Below is a small trained network, with its code and all its weights. Each question gives an input and a class and asks what happens when units are switched off, that is, made to give their printed mean instead of their output.

import numpy as np


def w(rows, s, z=0):
    codes = np.array(rows[::2]) - 128.0
    scale = np.full(codes.shape[1], s)
    scale[-1] = z or s
    return codes * scale


def norm(h):
    return h / np.sqrt((h * h).mean(-1, keepdims=True) + 1e-5)


def f(y):
    return y / 2 * (1 + np.tanh(0.7978845608 * (y + 0.044715 * y**3)))


def log_softmax(a):
    a = a - a.max(-1, keepdims=True)
    return a - np.log(np.exp(a).sum(-1, keepdims=True))


def net(x, mask):
    res = np.array(x, float).reshape(1, 3) / 4 @ E
    u = 0
    for l in range(3):
        y = f(norm(res) @ A[l][:, :-1].T + A[l][:, -1])
        res = res + np.where(mask[u : u + 11], y, B[l][:, -1]) @ B[l][:, :-1]
        u += 11
    return log_softmax(norm(res)[-1] @ U[:, :-1].T + U[:, -1])


A, B = {}, {}
E = w([
[149,143,178,155,172,145,153],'x0',
[204,93,66,165,165,144,118],'x1',
[112,176,135,164,140,154,8],'x2',
],0.016)
A[0] = w([
[135,163,167,102,89,100,111,104],'L0N0',
[175,74,83,174,178,104,106,132],'L0N1',
[41,106,1,118,112,102,101,38],'L0N2',
[46,75,52,131,63,112,89,82],'L0N3',
[198,170,203,170,162,181,176,23],'L0N4',
[123,58,192,72,136,103,119,45],'L0N5',
[114,142,163,103,224,118,124,2],'L0N6',
[62,150,177,126,110,116,125,161],'L0N7',
[154,97,132,107,71,96,189,147],'L0N8',
[167,151,250,112,248,163,132,44],'L0N9',
[135,106,144,184,139,16,163,70],'L0N10',
],0.0083,0.0035)
B[0] = w([
[133,111,51,203,148,153,150,153],'L0N0',
[111,240,87,180,143,86,181,253],'L0N1',
[101,114,119,130,133,5,88,209],'L0N2',
[177,95,218,105,159,18,39,220],'L0N3',
[149,109,170,143,109,50,61,195],'L0N4',
[131,154,132,89,161,180,87,128],'L0N5',
[134,95,176,131,115,134,121,123],'L0N6',
[150,172,46,215,155,124,151,222],'L0N7',
[199,182,126,50,117,128,63,233],'L0N8',
[81,39,150,147,174,3,45,236],'L0N9',
[146,188,170,73,170,158,170,139],'L0N10',
],0.0072,0.0042)
A[1] = w([
[107,78,153,138,127,136,73,61],'L1N0',
[105,141,142,124,118,94,135,38],'L1N1',
[147,54,191,116,123,140,197,76],'L1N2',
[136,186,125,82,169,92,106,27],'L1N3',
[26,145,185,102,128,145,143,105],'L1N4',
[148,245,153,88,132,106,145,118],'L1N5',
[153,93,120,144,121,178,104,5],'L1N6',
[149,147,142,90,172,72,169,88],'L1N7',
[91,150,100,170,161,80,91,187],'L1N8',
[100,58,120,154,130,126,115,74],'L1N9',
[28,158,122,81,29,95,138,101],'L1N10',
],0.011,0.0032)
B[1] = w([
[116,141,127,102,106,156,142,151],'L1N0',
[165,128,126,172,89,122,135,133],'L1N1',
[81,167,140,78,225,123,112,156],'L1N2',
[132,53,165,164,130,178,152,149],'L1N3',
[101,124,1,217,185,118,200,166],'L1N4',
[116,81,127,122,38,190,160,168],'L1N5',
[108,121,106,60,142,100,171,116],'L1N6',
[140,148,141,131,89,141,102,181],'L1N7',
[174,123,138,75,63,192,202,255],'L1N8',
[148,125,170,86,99,142,150,126],'L1N9',
[166,88,51,192,194,89,133,193],'L1N10',
],0.0087)
A[2] = w([
[160,107,51,59,144,77,192,156],'L2N0',
[66,140,226,194,234,66,126,65],'L2N1',
[31,129,108,178,177,124,175,36],'L2N2',
[11,165,172,162,119,95,172,65],'L2N3',
[183,111,72,148,182,161,119,4],'L2N4',
[196,124,76,156,168,77,91,137],'L2N5',
[124,102,126,68,165,125,175,104],'L2N6',
[101,250,145,121,117,255,79,45],'L2N7',
[170,205,65,215,101,153,200,135],'L2N8',
[157,49,235,161,94,125,127,130],'L2N9',
[115,149,121,203,131,160,34,210],'L2N10',
],0.01,0.0035)
B[2] = w([
[94,206,177,138,194,157,100,243],'L2N0',
[141,58,116,121,87,30,71,184],'L2N1',
[166,104,93,197,105,179,123,157],'L2N2',
[144,92,65,165,202,113,108,151],'L2N3',
[18,117,80,178,127,143,167,158],'L2N4',
[71,57,139,177,120,99,138,227],'L2N5',
[129,183,149,112,129,168,44,151],'L2N6',
[131,140,145,45,98,173,162,182],'L2N7',
[121,69,100,169,72,184,108,255],'L2N8',
[107,123,98,98,27,130,140,168],'L2N9',
[130,198,169,77,254,86,205,225],'L2N10',
],0.0092,0.0083)
U = w([
[105,105,72,218,142,146,152,145],'0',
[123,96,170,112,130,18,87,248],'1',
[114,205,163,39,173,177,142,126],'2',
[134,83,161,89,6,160,124,22],'3',
],0.02,0.0016)

Each question gives the input, the list of numbers given to net, and the class t.
The units are the neurons (one row each of A and B). Each row of codes is followed by its name. A weight is (code - 128) times the scale printed after its matrix; where a second scale follows, it is the last column's (A, B and U).
mask holds one flag per neuron, layer by layer. A switched-off neuron (its flag False) gives its mean, the last column of its row in B, instead of its output. The means were averaged over made-up inputs and are rounded, as every weight is.
A unit's drop is (log p(t) with every unit on - log p(t) with that unit switched off) / (log p(t) with every unit on - log p(t) with every unit switched off).
The circuit of an input: a set's keep is (log p(t) with only the set's units on - log p(t) with every unit switched off) / (log p(t) with every unit on - log p(t) with every unit switched off). Starting from the 12 units with the biggest drops (on a tie, the unit counted first), units are removed one at a time, each time the one whose removal leaves the highest keep (on an exact tie, the one counted first), for as long as the keep stays at least 0.8.
units of the circuit, in order: the units of the circuit, biggest drop first
k most important neurons of layer l: the k neurons of layer l with the biggest drops, biggest first
drop of u: that unit's drop, to one decimal
input [-3,1,-1], class 3: most important neuron of layer 0 -> L0N3
input [8,-8,8], class 0: 4 most important neurons of layer 2 -> L2N3; L2N2; L2N1; L2N0
input [8,-3,-7], class 1: units of the circuit, in order -> L1N8; L2N1
input [-3,6,8], class 2: units of the circuit, in order -> L2N10; L1N10
input [8,-8,-7], class 0: 2 most important neurons of layer 2 -> L2N2; L2N3
input [-8,-8,-8], class 0: 3 most important neurons of layer 1 -> L1N10; L1N4; L1N8
input [-6,5,3], class 1: 2 most important neurons of layer 0 -> L0N3; L0N2
input [-4,-6,7], class 2: 2 most important neurons of layer 1 -> L1N8; L1N0
input [2,0,0], class 3: 3 most important neurons of layer 2 -> L2N9; L2N10; L2N0
input [1,-5,-6], class 2: 2 most important neurons of layer 2 -> L2N0; L2N5
input [-1,3,4], class 2: 2 most important neurons of layer 2 -> L2N7; L2N10
input [8,-6,1], class 1: 2 most important neurons of layer 0 -> L0N9; L0N4
input [-1,6,8], class 2: 2 most important neurons of layer 1 -> L1N10; L1N4
input [-3,-5,-5], class 0: units of the circuit, in order -> L1N10
input [-1,-4,1], class 0: drop of L0N8 -> 0.2
input [6,-1,2], class 1: drop of L0N9 -> 0.1
input [-5,3,-7], class 2: drop of L1N7 -> 0.0
